Here is a tiny trained network, its code and every weight. The questions are about switching its units off for an input and a class, where a switched-off unit gives its printed mean instead of its output.

import numpy as np


def w(rows, s, z=0):
    codes = np.array(rows[::2]) - 128.0
    scale = np.full(codes.shape[1], s)
    scale[-1] = z or s
    return codes * scale


def norm(h):
    return h / np.sqrt((h * h).mean(-1, keepdims=True) + 1e-5)


def f(y):
    return np.maximum(y, 0)


def log_softmax(a):
    a = a - a.max(-1, keepdims=True)
    return a - np.log(np.exp(a).sum(-1, keepdims=True))


def net(x, mask):
    res = np.array(x, float).reshape(1, 2) / 4 @ E
    u = 0
    for l in range(2):
        y = f(norm(res) @ A[l][:, :-1].T + A[l][:, -1])
        res = res + np.where(mask[u : u + 9], y, B[l][:, -1]) @ B[l][:, :-1]
        u += 9
    return log_softmax(norm(res)[-1] @ U[:, :-1].T + U[:, -1])


A, B = {}, {}
E = w([
[191,240,68,224,167,190,184,164,185,134,2,57],'x0',
[59,78,103,92,68,88,112,113,16,141,165,151],'x1',
],0.0042)
A[0] = w([
[38,45,148,78,68,46,129,56,99,142,154,190,118],'0.n0',
[131,142,190,162,180,138,111,136,193,39,114,154,39],'0.n1',
[117,26,188,34,133,53,81,63,102,54,229,176,97],'0.n2',
[46,18,162,36,87,43,1,54,106,132,232,236,132],'0.n3',
[155,153,177,89,170,148,148,95,229,83,112,125,31],'0.n4',
[151,158,123,173,173,179,127,125,158,90,155,124,53],'0.n5',
[160,132,171,134,163,169,103,111,197,95,173,116,53],'0.n6',
[133,103,81,143,88,151,114,152,76,152,141,125,84],'0.n7',
[97,54,217,9,160,121,74,40,126,66,178,163,251],'0.n8',
],0.0049,0.0026)
B[0] = w([
[54,140,184,94,218,146,90,152,157,37,164,75,201],'0.n0',
[41,153,119,110,195,183,82,159,202,105,146,98,155],'0.n1',
[62,35,181,68,72,33,77,34,90,151,113,120,226],'0.n2',
[110,17,218,75,209,35,108,67,66,1,177,123,254],'0.n3',
[80,107,157,109,207,139,107,184,167,63,171,65,162],'0.n4',
[100,83,141,88,106,148,154,98,153,103,163,162,151],'0.n5',
[168,171,122,174,43,171,169,135,105,155,26,173,154],'0.n6',
[123,158,111,140,148,192,161,118,193,127,92,88,140],'0.n7',
[137,128,84,157,94,91,187,83,2,172,76,140,223],'0.n8',
],0.0054,0.015)
A[1] = w([
[206,120,175,109,223,129,77,169,234,86,180,139,110],'1.n0',
[209,142,92,154,57,139,231,44,149,167,94,170,89],'1.n1',
[78,16,218,29,150,25,36,58,82,61,145,106,153],'1.n2',
[54,69,133,54,91,87,83,59,100,114,253,131,48],'1.n3',
[67,50,214,65,98,55,50,59,109,104,136,134,228],'1.n4',
[204,151,193,155,164,62,78,183,200,166,74,123,211],'1.n5',
[184,128,149,172,165,130,182,105,181,160,35,134,108],'1.n6',
[155,111,166,98,198,203,104,188,219,92,164,135,6],'1.n7',
[155,142,122,122,84,68,165,97,77,191,180,184,27],'1.n8',
],0.0049,0.0023)
B[1] = w([
[53,176,44,138,186,210,241,113,155,33,69,33,155],'1.n0',
[165,143,106,192,52,112,37,163,108,189,117,210,136],'1.n1',
[208,49,158,125,172,55,98,63,49,117,227,179,248],'1.n2',
[151,117,201,126,184,86,101,36,74,2,181,78,189],'1.n3',
[144,21,102,49,149,70,106,70,64,51,179,111,220],'1.n4',
[91,74,97,67,194,109,139,72,100,81,165,78,146],'1.n5',
[119,84,166,113,49,73,103,136,82,165,149,176,154],'1.n6',
[79,180,84,171,179,208,169,142,186,94,70,50,159],'1.n7',
[113,163,95,155,110,182,178,121,182,127,60,67,130],'1.n8',
],0.0059,0.017)
U = w([
[184,167,88,196,2,76,70,192,72,216,61,194,168],'0',
[190,191,206,57,145,140,148,187,199,197,205,182,2],'1',
[81,201,88,136,190,202,212,174,207,60,45,43,237],'2',
[166,42,208,57,184,26,89,55,38,54,208,140,252],'3',
],0.0068,0.0035)

Each question gives the input, the list of numbers given to net, and the class t.
The units are the neurons (one row each of A and B). Each row of codes is followed by its name. A weight is (code - 128) times the scale printed after its matrix; where a second scale follows, it is the last column's (A, B and U).
mask holds one flag per neuron, layer by layer. A switched-off neuron (its flag False) gives its mean, the last column of its row in B, instead of its output. The means were averaged over made-up inputs and are rounded, as every weight is.
A unit's drop is (log p(t) with every unit on - log p(t) with that unit switched off) / (log p(t) with every unit on - log p(t) with every unit switched off).
most important unit: the unit with the biggest drop
k most important neurons: the k neurons with the biggest drops, biggest first
top k neurons in layer l: the k neurons of layer l with the biggest drops, biggest first
drop of u: that unit's drop, to one decimal
input [6,1], class 0: top 2 neurons in layer 1	[1.n4, 1.n2]
input [6,5], class 0: top 4 neurons in layer 0	[0.n3, 0.n0, 0.n2, 0.n4]
input [4,6], class 0: 4 most important neurons	[0.n3, 0.n0, 0.n2, 0.n4]
input [7,-2], class 2: most important unit	0.n8
input [4,8], class 2: top 3 neurons in layer 1	[1.n2, 1.n4, 1.n3]
input [6,7], class 0: top 3 neurons in layer 0	[0.n3, 0.n0, 0.n2]
input [-1,-8], class 2: 2 most important neurons	[0.n3, 0.n2]
input [2,-6], class 2: top 2 neurons in layer 0	[0.n3, 0.n2]
input [6,8], class 0: top 2 neurons in layer 1	[1.n2, 1.n4]
input [0,0], class 0: top 2 neurons in layer 0	[0.n0, 0.n3]
input [3,-1], class 2: 3 most important neurons	[0.n2, 0.n8, 0.n3]
input [8,8], class 0: top 3 neurons in layer 0	[0.n3, 0.n0, 0.n2]
input [6,4], class 0: 2 most important neurons	[0.n3, 0.n0]
input [1,-1], class 2: most important unit	0.n2
input [8,1], class 0: drop of 1.n6	0.3
input [5,7], class 0: drop of 0.n1	0.1
input [2,3], class 0: drop of 1.n2	0.2
input [8,3], class 0: drop of 1.n2	0.1
